Below is a small trained network, with its code and all its weights. Each question gives an input and a class and asks what happens when units are switched off, that is, made to give their printed mean instead of their output.

import numpy as np


def w(rows, s, z=0):
    codes = np.array(rows[::2]) - 128.0
    scale = np.full(codes.shape[1], s)
    scale[-1] = z or s
    return codes * scale


def norm(h):
    return h / np.sqrt((h * h).mean(-1, keepdims=True) + 1e-5)


def f(y):
    return y / 2 * (1 + np.tanh(0.7978845608 * (y + 0.044715 * y**3)))


def log_softmax(a):
    a = a - a.max(-1, keepdims=True)
    return a - np.log(np.exp(a).sum(-1, keepdims=True))


def net(x, mask):
    res = np.array(x, float).reshape(1, 4) / 4 @ E
    u = 0
    for l in range(3):
        y = f(norm(res) @ A[l][:, :-1].T + A[l][:, -1])
        res = res + np.where(mask[u : u + 11], y, B[l][:, -1]) @ B[l][:, :-1]
        u += 11
    return log_softmax(norm(res)[-1] @ U[:, :-1].T + U[:, -1])


A, B = {}, {}
E = w([
[181,113,139,244],'x0',
[161,64,142,95],'x1',
[215,215,178,94],'x2',
[202,124,3,96],'x3',
],0.0042)
A[0] = w([
[71,236,98,184,60],'L0N0',
[185,33,186,88,49],'L0N1',
[102,128,116,68,46],'L0N2',
[148,103,151,113,55],'L0N3',
[44,52,53,154,30],'L0N4',
[192,2,183,73,125],'L0N5',
[180,89,130,219,38],'L0N6',
[87,196,136,138,161],'L0N7',
[137,125,132,128,13],'L0N8',
[174,39,174,91,73],'L0N9',
[121,129,126,127,3],'L0N10',
],0.0075,0.0051)
B[0] = w([
[76,230,59,161,137],'L0N0',
[75,255,94,154,126],'L0N1',
[98,167,139,80,88],'L0N2',
[115,186,149,140,65],'L0N3',
[122,38,148,123,198],'L0N4',
[61,223,66,176,251],'L0N5',
[143,157,135,212,160],'L0N6',
[110,134,80,125,220],'L0N7',
[129,215,197,140,38],'L0N8',
[86,202,100,154,133],'L0N9',
[169,186,193,105,35],'L0N10',
],0.0067,0.0018)
A[1] = w([
[62,86,118,61,155],'L1N0',
[246,245,183,79,133],'L1N1',
[170,107,177,209,109],'L1N2',
[130,140,138,129,12],'L1N3',
[165,118,96,119,57],'L1N4',
[136,124,129,125,125],'L1N5',
[223,240,174,92,113],'L1N6',
[140,114,123,131,133],'L1N7',
[227,193,210,102,90],'L1N8',
[177,222,160,110,84],'L1N9',
[65,119,253,144,3],'L1N10',
],0.0057,0.0054)
B[1] = w([
[179,150,141,170,226],'L1N0',
[80,29,97,174,253],'L1N1',
[162,182,113,159,162],'L1N2',
[32,121,181,51,56],'L1N3',
[113,124,158,126,88],'L1N4',
[123,129,128,131,124],'L1N5',
[40,1,95,183,208],'L1N6',
[133,143,126,132,139],'L1N7',
[42,46,112,149,148],'L1N8',
[46,67,110,153,136],'L1N9',
[179,133,201,90,109],'L1N10',
],0.0062,0.0023)
A[2] = w([
[48,154,223,164,85],'L2N0',
[93,134,126,54,4],'L2N1',
[93,157,238,141,78],'L2N2',
[82,124,114,21,156],'L2N3',
[68,139,236,152,118],'L2N4',
[197,255,131,108,71],'L2N5',
[197,76,68,115,170],'L2N6',
[76,163,139,15,35],'L2N7',
[100,169,67,194,228],'L2N8',
[57,153,94,148,5],'L2N9',
[89,106,126,32,117],'L2N10',
],0.0076,0.0026)
B[2] = w([
[190,119,75,51,171],'L2N0',
[157,133,67,203,115],'L2N1',
[187,118,82,47,144],'L2N2',
[181,130,133,249,164],'L2N3',
[211,111,92,41,167],'L2N4',
[99,42,196,152,136],'L2N5',
[120,161,237,73,229],'L2N6',
[152,178,106,183,134],'L2N7',
[99,156,131,46,253],'L2N8',
[103,82,88,87,132],'L2N9',
[150,140,159,255,151],'L2N10',
],0.0063,0.0045)
U = w([
[87,20,125,147,159],'0',
[220,138,130,33,158],'1',
[174,184,125,251,136],'2',
[73,190,67,87,148],'3',
[94,161,218,90,134],'4',
[92,160,201,126,4],'5',
[96,157,195,128,39],'6',
],0.016,0.013)

Each question gives the input, the list of numbers given to net, and the class t.
The units are the neurons (one row each of A and B). Each row of codes is followed by its name. A weight is (code - 128) times the scale printed after its matrix; where a second scale follows, it is the last column's (A, B and U).
mask holds one flag per neuron, layer by layer. A switched-off neuron (its flag False) gives its mean, the last column of its row in B, instead of its output. The means were averaged over made-up inputs and are rounded, as every weight is.
A unit's drop is (log p(t) with every unit on - log p(t) with that unit switched off) / (log p(t) with every unit on - log p(t) with every unit switched off).
The circuit of an input: a set's keep is (log p(t) with only the set's units on - log p(t) with every unit switched off) / (log p(t) with every unit on - log p(t) with every unit switched off). Starting from the 12 units with the biggest drops (on a tie, the unit counted first), units are removed one at a time, each time the one whose removal leaves the highest keep (on an exact tie, the one counted first), for as long as the keep stays at least 0.8.
circuit, biggest first: the units of the circuit, biggest drop first
k most important neurons: the k neurons with the biggest drops, biggest first
top k neurons in layer l: the k neurons of layer l with the biggest drops, biggest first
input [-7,-3,4,5], class 2: 2 most important neurons : L2N3, L2N10
input [5,4,-3,1], class 2: circuit, biggest first : L0N6, L1N6
input [1,-8,8,5], class 0: circuit, biggest first : L1N6, L1N1
input [-8,-8,4,3], class 2: circuit, biggest first : L2N3, L0N5, L2N10
input [3,4,-1,2], class 3: circuit, biggest first : L0N5, L2N8
input [-4,-5,-5,4], class 0: circuit, biggest first : L0N4, L0N5
input [5,7,-5,7], class 1: circuit, biggest first : L1N6, L1N1, L2N6
input [1,-7,-5,-2], class 3: circuit, biggest first : L0N0, L2N8
input [-2,6,0,-6], class 1: top 2 neurons in layer 0 : L0N0, L0N7
input [7,7,-6,2], class 2: 3 most important neurons : L0N6, L1N6, L1N1
input [7,8,0,-2], class 3: 3 most important neurons : L0N5, L0N1, L2N8
input [3,-3,6,6], class 0: top 3 neurons in layer 1 : L1N1, L1N6, L1N8
input [8,5,-3,-6], class 2: 3 most important neurons : L0N6, L1N2, L2N6
input [-7,0,6,6], class 2: 2 most important neurons : L2N3, L2N10
input [0,-5,1,-3], class 3: 2 most important neurons : L0N0, L2N6
input [1,8,-5,2], class 3: most important neuron : L0N5
input [2,-3,3,2], class 4: 2 most important neurons : L2N6, L0N5
input [6,-8,-3,7], class 3: 2 most important neurons : L2N8, L0N0
input [-5,2,-4,7], class 1: most important neuron : L2N6
input [4,6,3,5], class 3: most important neuron : L0N5
input [6,-7,2,1], class 3: top 3 neurons in layer 0 : L0N0, L0N4, L0N7
input [-7,3,4,-7], class 1: 2 most important neurons : L2N4, L2N2
input [7,8,5,-4], class 3: top 3 neurons in layer 2 : L2N8, L2N3, L2N10
